Here is a tiny trained network, its code and every weight. The questions are about switching its units off for an input and a target symbol, where a switched-off unit gives its printed mean instead of its output.

import numpy as np


def w(rows, s, z=0):
    codes = np.array(rows[::2]) - 128.0
    scale = np.full(codes.shape[1], s)
    scale[-1] = z or s
    return codes * scale


def f(y):
    return y / 2 * (1 + np.tanh(0.7978845608 * (y + 0.044715 * y**3)))


def softmax(a):
    e = np.exp(a - a.max(-1, keepdims=True))
    return e / e.sum(-1, keepdims=True)


def log_softmax(a):
    a = a - a.max(-1, keepdims=True)
    return a - np.log(np.exp(a).sum(-1, keepdims=True))


def net(x, mask):
    ids = ['βδελξπστ'.index(c) for c in x.split()]
    T = len(ids)
    res = E[ids] + P[:T]
    r = res
    for j in range(2):
        rows = slice(4 * j, 4 * j + 4)
        q, k, v = (r @ M[0][rows].T for M in (Q, K, V))
        z = softmax(np.where(np.tri(T) > 0, q @ k.T / 4**0.5, -1e9)) @ v
        o = O[0][rows]
        res = res + np.where(mask[j], z, o[:, -1]) @ o[:, :-1]
    y = f(res @ A[0][:, :-1].T + A[0][:, -1])
    res = res + np.where(mask[2:14], y, B[0][:, -1]) @ B[0][:, :-1]
    return log_softmax(res[-1] @ U[:, :-1].T + U[:, -1])


Q, K, V, O, A, B = {}, {}, {}, {}, {}, {}
E = w([
[95,108,120,70],'β',
[67,156,69,132],'δ',
[121,214,91,167],'ε',
[131,5,169,70],'λ',
[253,118,148,218],'ξ',
[61,97,176,73],'π',
[149,209,58,43],'σ',
[40,200,136,23],'τ',
],0.015)
P = w([
[143,108,168,131],'0',
[80,88,39,172],'1',
[200,114,156,143],'2',
[133,98,1,136],'3',
[177,122,148,114],'4',
[75,72,111,174],'5',
[166,154,101,64],'6',
[66,117,80,103],'7',
[165,183,112,100],'8',
],0.0087)
Q[0] = w([
[212,134,158,219],'h0',
[117,26,83,92],'h0',
[162,117,180,144],'h0',
[218,160,133,115],'h0',
[147,82,128,200],'h1',
[37,55,120,78],'h1',
[83,84,159,207],'h1',
[138,2,202,100],'h1',
],0.0098)
K[0] = w([
[194,151,152,203],'h0',
[119,79,197,108],'h0',
[117,176,120,177],'h0',
[254,198,58,167],'h0',
[113,142,123,202],'h1',
[97,81,183,35],'h1',
[220,73,154,174],'h1',
[99,35,163,143],'h1',
],0.0094)
V[0] = w([
[7,79,77,145],'h0',
[113,123,84,135],'h0',
[59,153,39,87],'h0',
[138,86,145,76],'h0',
[147,121,193,143],'h1',
[199,76,166,163],'h1',
[88,120,171,177],'h1',
[126,235,126,122],'h1',
],0.011)
O[0] = w([
[60,25,49,61,149],'h0',
[74,133,175,77,154],'h0',
[213,108,39,40,254],'h0',
[243,32,178,139,140],'h0',
[182,104,102,65,44],'h1',
[131,231,147,135,3],'h1',
[109,142,164,91,38],'h1',
[3,135,235,69,220],'h1',
],0.0051,0.0067)
A[0] = w([
[25,2,165,34,182],'n0',
[199,236,106,119,168],'n1',
[112,73,66,114,117],'n2',
[173,103,134,149,253],'n3',
[110,151,92,237,96],'n4',
[97,238,177,80,112],'n5',
[160,41,105,118,159],'n6',
[214,143,102,62,164],'n7',
[184,132,128,176,24],'n8',
[95,150,77,110,119],'n9',
[184,206,170,49,74],'n10',
[95,98,108,25,174],'n11',
],0.008,0.0025)
B[0] = w([
[129,97,103,200,252],'n0',
[70,106,82,25,164],'n1',
[66,159,164,200,187],'n2',
[100,204,46,101,140],'n3',
[114,64,118,167,143],'n4',
[99,129,171,105,162],'n5',
[121,254,126,95,171],'n6',
[136,171,226,103,173],'n7',
[113,123,185,141,133],'n8',
[156,101,169,151,169],'n9',
[104,65,131,75,152],'n10',
[168,130,150,210,244],'n11',
],0.0068,0.012)
U = w([
[110,73,171,65,195],'β',
[142,55,151,146,81],'δ',
[194,185,140,173,42],'ε',
[27,236,99,173,239],'λ',
[161,118,103,175,253],'ξ',
[97,183,210,199,65],'π',
[78,4,255,139,95],'σ',
[98,210,31,237,124],'τ',
],0.0089,0.0023)

Each question gives the input, a string of symbols that net reads in full, and the target symbol t.
The units are the heads (4 rows each of Q, K, V and O) and the neurons (one row each of A and B). Each row of codes is followed by its name. A weight is (code - 128) times the scale printed after its matrix; where a second scale follows, it is the last column's (O, A, B and U).
mask holds one flag per unit, heads first, then neurons. A switched-off unit (its flag False) gives its mean, the last column of its rows in O or B, instead of its output. The means were averaged over made-up inputs and are rounded, as every weight is.
A unit's drop is (log p(t) with every unit on - log p(t) with that unit switched off) / (log p(t) with every unit on - log p(t) with every unit switched off).
The circuit of an input: a set's keep is (log p(t) with only the set's units on - log p(t) with every unit switched off) / (log p(t) with every unit on - log p(t) with every unit switched off). Starting from the 12 units with the biggest drops (on a tie, the unit counted first), units are removed one at a time, each time the one whose removal leaves the highest keep (on an exact tie, the one counted first), for as long as the keep stays at least 0.8.
circuit, biggest first: the units of the circuit, biggest drop first
top k neurons: the k neurons with the biggest drops, biggest first
which heads matter: for each layer, one digit per head in row order, 1 if its drop is at least 0.15 and else 0, layers parted by /
drop when u is switched off: that unit's drop, to one decimal
input ξ π ε, target λ: circuit, biggest first => (h0; n1; n11)
input σ σ π σ ξ ξ δ τ, target τ: circuit, biggest first => (n0; h0; n11)
input ε σ ξ, target π: which heads matter => 10
input σ β σ λ, target τ: top 3 neurons => (n6; n3; n2)
input δ σ σ τ, target τ: which heads matter => 11
input τ τ σ σ β ξ, target τ: circuit, biggest first => (h1; n3)
input σ ε τ β ε ξ, target τ: which heads matter => 11
input ε ε σ β σ σ ξ λ λ, target ε: circuit, biggest first => (h1; n6)
input ε λ τ δ β π, target τ: which heads matter => 01
input σ ε σ, target β: which heads matter => 10
input β β β λ, target τ: top 2 neurons => (n6; n3)
input λ β δ τ ε ξ σ, target β: top neuron => (n10)
input σ σ λ ε σ σ ξ, target π: drop when n10 is switched off => 0.0
input δ ξ ε, target λ: drop when n0 is switched off => 0.1
input β λ τ ε τ σ τ, target σ: drop when h1 is switched off => 0.2
